Below is a small trained network, with its code and all its weights. Each question gives an input and a class and asks what happens when units are switched off, that is, made to give their printed mean instead of their output.

import numpy as np


def w(rows, s, z=0):
    codes = np.array(rows[::2]) - 128.0
    scale = np.full(codes.shape[1], s)
    scale[-1] = z or s
    return codes * scale


def norm(h):
    return h / np.sqrt((h * h).mean(-1, keepdims=True) + 1e-5)


def f(y):
    return np.maximum(y, 0)


def log_softmax(a):
    a = a - a.max(-1, keepdims=True)
    return a - np.log(np.exp(a).sum(-1, keepdims=True))


def net(x, mask):
    res = np.array(x, float).reshape(1, 4) / 4 @ E
    u = 0
    for l in range(2):
        y = f(norm(res) @ A[l][:, :-1].T + A[l][:, -1])
        res = res + np.where(mask[u : u + 14], y, B[l][:, -1]) @ B[l][:, :-1]
        u += 14
    return log_softmax(norm(res)[-1] @ U[:, :-1].T + U[:, -1])


A, B = {}, {}
E = w([
[157,252,175,146],'x0',
[124,166,36,84],'x1',
[205,118,172,17],'x2',
[49,137,152,78],'x3',
],0.0032)
A[0] = w([
[216,90,98,140,144],'0.n0',
[50,118,184,47,108],'0.n1',
[183,122,158,67,61],'0.n2',
[134,56,231,115,119],'0.n3',
[65,67,108,117,153],'0.n4',
[255,98,97,195,91],'0.n5',
[153,126,179,167,67],'0.n6',
[64,155,148,119,67],'0.n7',
[133,96,210,161,64],'0.n8',
[91,109,158,58,177],'0.n9',
[171,79,75,162,150],'0.n10',
[148,253,188,151,6],'0.n11',
[140,166,48,39,181],'0.n12',
[100,138,217,162,60],'0.n13',
],0.0086,0.0023)
B[0] = w([
[51,226,189,130,206],'0.n0',
[81,248,162,94,241],'0.n1',
[253,62,181,173,209],'0.n2',
[106,110,8,147,230],'0.n3',
[115,125,213,155,219],'0.n4',
[61,244,186,58,232],'0.n5',
[85,142,66,80,171],'0.n6',
[150,207,226,100,172],'0.n7',
[97,146,38,88,188],'0.n8',
[141,198,222,162,229],'0.n9',
[104,118,186,123,197],'0.n10',
[27,68,178,212,246],'0.n11',
[100,99,34,128,253],'0.n12',
[154,139,31,97,194],'0.n13',
],0.0065,0.0041)
A[1] = w([
[89,72,104,122,115],'1.n0',
[126,49,145,78,12],'1.n1',
[89,164,104,144,179],'1.n2',
[145,153,176,96,122],'1.n3',
[138,128,14,100,132],'1.n4',
[146,89,151,191,166],'1.n5',
[108,59,158,122,108],'1.n6',
[66,106,140,158,91],'1.n7',
[139,12,110,151,97],'1.n8',
[214,133,153,108,110],'1.n9',
[126,74,152,98,2],'1.n10',
[88,114,53,169,127],'1.n11',
[110,118,134,52,85],'1.n12',
[94,98,128,162,56],'1.n13',
],0.011,0.0061)
B[1] = w([
[26,210,78,157,143],'1.n0',
[173,59,248,204,128],'1.n1',
[147,86,119,109,255],'1.n2',
[106,73,56,171,186],'1.n3',
[75,51,2,118,156],'1.n4',
[102,87,124,214,148],'1.n5',
[80,125,136,185,137],'1.n6',
[209,98,182,195,185],'1.n7',
[73,162,140,169,133],'1.n8',
[208,112,165,175,142],'1.n9',
[128,113,19,197,128],'1.n10',
[176,86,102,97,176],'1.n11',
[125,140,161,201,145],'1.n12',
[162,134,163,185,139],'1.n13',
],0.008,0.0077)
U = w([
[85,87,154,195,245],'0',
[69,203,181,109,206],'1',
[86,48,29,115,189],'2',
[219,77,142,204,208],'3',
[136,97,148,100,110],'4',
[188,76,165,3,2],'5',
[202,93,158,34,2],'6',
[217,107,143,67,2],'7',
],0.012,0.0061)

Each question gives the input, the list of numbers given to net, and the class t.
The units are the neurons (one row each of A and B). Each row of codes is followed by its name. A weight is (code - 128) times the scale printed after its matrix; where a second scale follows, it is the last column's (A, B and U).
mask holds one flag per neuron, layer by layer. A switched-off neuron (its flag False) gives its mean, the last column of its row in B, instead of its output. The means were averaged over made-up inputs and are rounded, as every weight is.
A unit's drop is (log p(t) with every unit on - log p(t) with that unit switched off) / (log p(t) with every unit on - log p(t) with every unit switched off).
The circuit of an input: a set's keep is (log p(t) with only the set's units on - log p(t) with every unit switched off) / (log p(t) with every unit on - log p(t) with every unit switched off). Starting from the 12 units with the biggest drops (on a tie, the unit counted first), units are removed one at a time, each time the one whose removal leaves the highest keep (on an exact tie, the one counted first), for as long as the keep stays at least 0.8.
circuit, biggest first: the units of the circuit, biggest drop first
unit that matters most: the unit with the biggest drop
top k neurons: the k neurons with the biggest drops, biggest first
top k neurons in layer l: the k neurons of layer l with the biggest drops, biggest first
input [3,-8,8,-5], class 2: unit that matters most -> 0.n3
input [0,1,8,5], class 3: circuit, biggest first -> [0.n2 1.n9]
input [-2,4,6,-1], class 3: top 2 neurons -> [0.n2 0.n3]
input [-4,-5,-5,-5], class 1: circuit, biggest first -> [0.n5 1.n3]
input [-7,-5,-6,-8], class 1: circuit, biggest first -> [0.n5 0.n0]
input [5,4,5,5], class 0: circuit, biggest first -> [0.n11 0.n5]
input [4,-1,4,-6], class 1: top 2 neurons -> [0.n5 0.n0]
input [-4,-6,-1,-4], class 2: top 3 neurons -> [0.n3 0.n8 0.n9]
input [4,-6,-5,-6], class 1: top 3 neurons -> [0.n5 0.n12 0.n3]
input [-8,3,1,6], class 0: top 2 neurons -> [0.n5 0.n4]
input [-7,0,8,3], class 3: top 3 neurons in layer 0 -> [0.n2 0.n5 0.n11]
input [5,5,-6,-5], class 3: top 2 neurons in layer 1 -> [1.n7 1.n11]
input [-4,3,-8,4], class 3: top 3 neurons -> [1.n7 0.n5 0.n11]
input [5,2,-5,-8], class 1: circuit, biggest first -> [0.n5]
input [-1,5,8,-5], class 3: top 2 neurons in layer 0 -> [0.n2 0.n1]
input [6,8,-4,-4], class 2: circuit, biggest first -> [0.n9 1.n4]
input [6,-2,5,5], class 0: top 2 neurons in layer 0 -> [0.n11 0.n5]
input [-8,7,-2,-4], class 0: top 4 neurons in layer 0 -> [0.n10 0.n4 0.n3 0.n13]
input [-6,-7,2,-4], class 2: top 2 neurons -> [0.n3 0.n8]
input [6,4,6,0], class 0: circuit, biggest first -> [0.n11]
input [-1,7,8,-4], class 3: top 2 neurons -> [0.n2 1.n9]
input [-5,1,-5,-8], class 1: top 4 neurons -> [0.n5 0.n0 0.n11 0.n2]
input [-2,-7,-1,-8], class 1: top 4 neurons -> [0.n5 0.n0 0.n12 0.n10]
input [4,0,-7,3], class 3: top 2 neurons in layer 0 -> [0.n5 0.n1]
input [7,6,4,0], class 0: top 3 neurons -> [0.n11 0.n1 0.n5]
input [3,-1,-5,0], class 3: top 2 neurons in layer 1 -> [1.n7 1.n11]
input [4,6,1,-1], class 2: unit that matters most -> 0.n12
input [3,-2,-7,-8], class 1: top 2 neurons -> [0.n5 0.n2]
